Here is a tiny trained network, its code and every weight. The questions are about switching its units off for an input and a class, where a switched-off unit gives its printed mean instead of its output.

import numpy as np


def w(rows, s, z=0):
    codes = np.array(rows[::2]) - 128.0
    scale = np.full(codes.shape[1], s)
    scale[-1] = z or s
    return codes * scale


def f(y):
    return y / 2 * (1 + np.tanh(0.7978845608 * (y + 0.044715 * y**3)))


def log_softmax(a):
    a = a - a.max(-1, keepdims=True)
    return a - np.log(np.exp(a).sum(-1, keepdims=True))


def net(x, mask):
    res = np.array(x, float).reshape(1, 8) / 4 @ E
    y = f(res @ A[0][:, :-1].T + A[0][:, -1])
    res = res + np.where(mask, y, B[0][:, -1]) @ B[0][:, :-1]
    return log_softmax(res[-1] @ U[:, :-1].T + U[:, -1])


A, B = {}, {}
E = w([
[123,174,115,161,119,104,164,47,100,175,96,172],'x0',
[140,137,125,134,140,132,130,115,134,111,155,142],'x1',
[133,139,116,138,140,137,89,141,105,117,126,135],'x2',
[99,134,151,146,139,92,146,163,144,144,163,137],'x3',
[118,114,117,142,9,191,85,110,134,199,186,123],'x4',
[106,94,158,132,107,97,151,147,131,163,83,100],'x5',
[187,198,79,161,106,187,142,181,207,156,70,118],'x6',
[139,146,82,175,126,137,175,141,76,74,164,74],'x7',
],0.012)
A[0] = w([
[188,171,94,194,137,148,139,161,186,180,105,122,69],'neuron 1',
[185,177,140,220,157,96,160,77,105,207,89,200,134],'neuron 2',
[88,130,112,124,245,101,158,139,183,33,32,146,6],'neuron 3',
[152,94,201,96,163,162,82,209,173,75,137,87,20],'neuron 4',
[144,120,113,78,146,102,90,128,161,158,105,168,55],'neuron 5',
[198,153,110,143,144,161,156,172,196,144,91,112,1],'neuron 6',
[155,125,212,95,133,132,98,136,166,114,79,221,82],'neuron 7',
[162,147,95,163,124,114,170,144,93,93,147,47,44],'neuron 8',
[144,92,134,82,148,110,60,122,210,178,127,197,84],'neuron 9',
[170,25,94,113,126,160,116,180,254,72,171,62,61],'neuron 10',
],0.0079,0.0026)
B[0] = w([
[172,62,71,59,216,110,31,72,108,151,150,187,219],'neuron 1',
[55,156,191,175,94,254,171,85,47,41,85,147,220],'neuron 2',
[26,99,14,140,61,52,43,145,203,62,88,165,254],'neuron 3',
[64,207,181,46,169,169,154,50,142,47,84,133,214],'neuron 4',
[136,116,111,80,136,150,183,161,108,84,149,23,164],'neuron 5',
[162,74,140,157,225,79,121,50,88,191,174,122,209],'neuron 6',
[209,169,94,173,180,39,218,224,134,136,150,89,197],'neuron 7',
[220,149,94,138,100,69,221,192,70,48,113,78,184],'neuron 8',
[167,185,58,105,53,88,154,163,69,115,223,48,216],'neuron 9',
[82,157,193,94,137,218,89,156,180,184,104,109,234],'neuron 10',
],0.0078,0.0093)
U = w([
[180,201,116,158,146,98,185,165,93,124,164,46,6],'0',
[56,193,209,100,189,193,148,93,106,125,96,178,77],'1',
[121,2,169,94,236,86,85,73,70,150,187,181,196],'2',
[68,85,75,176,70,141,66,125,194,134,165,172,255],'3',
],0.01,0.0015)

Each question gives the input, the list of numbers given to net, and the class t.
The units are the neurons (one row each of A and B). Each row of codes is followed by its name. A weight is (code - 128) times the scale printed after its matrix; where a second scale follows, it is the last column's (A, B and U).
mask holds one flag per neuron, in row order. A switched-off neuron (its flag False) gives its mean, the last column of its row in B, instead of its output. The means were averaged over made-up inputs and are rounded, as every weight is.
A unit's drop is (log p(t) with every unit on - log p(t) with that unit switched off) / (log p(t) with every unit on - log p(t) with every unit switched off).
The circuit of an input: a set's keep is (log p(t) with only the set's units on - log p(t) with every unit switched off) / (log p(t) with every unit on - log p(t) with every unit switched off). Starting from all 10 units, units are removed one at a time, each time the one whose removal leaves the highest keep (on an exact tie, the one counted first), for as long as the keep stays at least 0.8.
units of the circuit, in order: the units of the circuit, biggest drop first
unit that matters most: the unit with the biggest drop
k most important neurons: the k neurons with the biggest drops, biggest first
drop when u is switched off: that unit's drop, to one decimal
input [-8,7,8,3,-7,3,-6,-8], class 0: units of the circuit, in order : (neuron 7; neuron 9)
input [8,-8,3,0,-1,-1,-1,6], class 1: units of the circuit, in order : (neuron 2)
input [-1,-1,-7,2,-3,4,-3,-4], class 0: 2 most important neurons : (neuron 1; neuron 7)
input [4,4,-7,2,2,-3,5,2], class 2: units of the circuit, in order : (neuron 1; neuron 6)
input [2,-2,8,-2,-6,2,-5,-5], class 3: units of the circuit, in order : (neuron 3; neuron 6)
input [-1,6,1,3,-5,2,-3,0], class 3: 3 most important neurons : (neuron 3; neuron 6; neuron 1)
input [-4,-8,-2,-5,3,7,5,-1], class 2: 2 most important neurons : (neuron 6; neuron 1)
input [0,0,2,6,3,-1,8,-3], class 2: units of the circuit, in order : (neuron 1; neuron 6)
input [-1,-4,2,2,-3,-8,8,-6], class 2: 3 most important neurons : (neuron 1; neuron 6; neuron 8)
input [7,6,2,-7,0,2,-7,4], class 1: 3 most important neurons : (neuron 2; neuron 1; neuron 6)
input [8,-1,-6,-5,-2,3,-4,7], class 1: 2 most important neurons : (neuron 2; neuron 9)
input [2,-3,2,3,-7,2,0,6], class 3: 2 most important neurons : (neuron 3; neuron 7)
input [-3,-4,0,-4,7,8,-7,8], class 0: 3 most important neurons : (neuron 3; neuron 8; neuron 1)
input [-4,-3,8,7,-4,5,0,-6], class 0: units of the circuit, in order : (neuron 7)
input [-6,7,0,2,-7,5,-4,-3], class 3: 2 most important neurons : (neuron 3; neuron 2)
input [-8,3,0,6,2,-8,0,5], class 1: 2 most important neurons : (neuron 10; neuron 4)
input [2,-7,-4,7,7,1,7,0], class 2: 3 most important neurons : (neuron 1; neuron 6; neuron 3)
input [-6,2,3,8,4,3,3,1], class 1: 2 most important neurons : (neuron 4; neuron 3)
input [3,-4,5,7,3,-4,5,1], class 2: 2 most important neurons : (neuron 1; neuron 3)
input [4,-4,0,-8,1,0,6,-6], class 0: unit that matters most : neuron 9
input [-2,-4,-7,-8,-6,0,-6,-6], class 0: units of the circuit, in order : (neuron 7; neuron 1)
input [3,4,-2,1,-1,7,4,3], class 2: drop when neuron 9 is switched off : 0.1
input [8,7,-7,-2,4,0,-6,3], class 1: drop when neuron 2 is switched off : 0.4
input [7,-1,-8,7,-1,8,8,1], class 2: drop when neuron 10 is switched off : 0.1
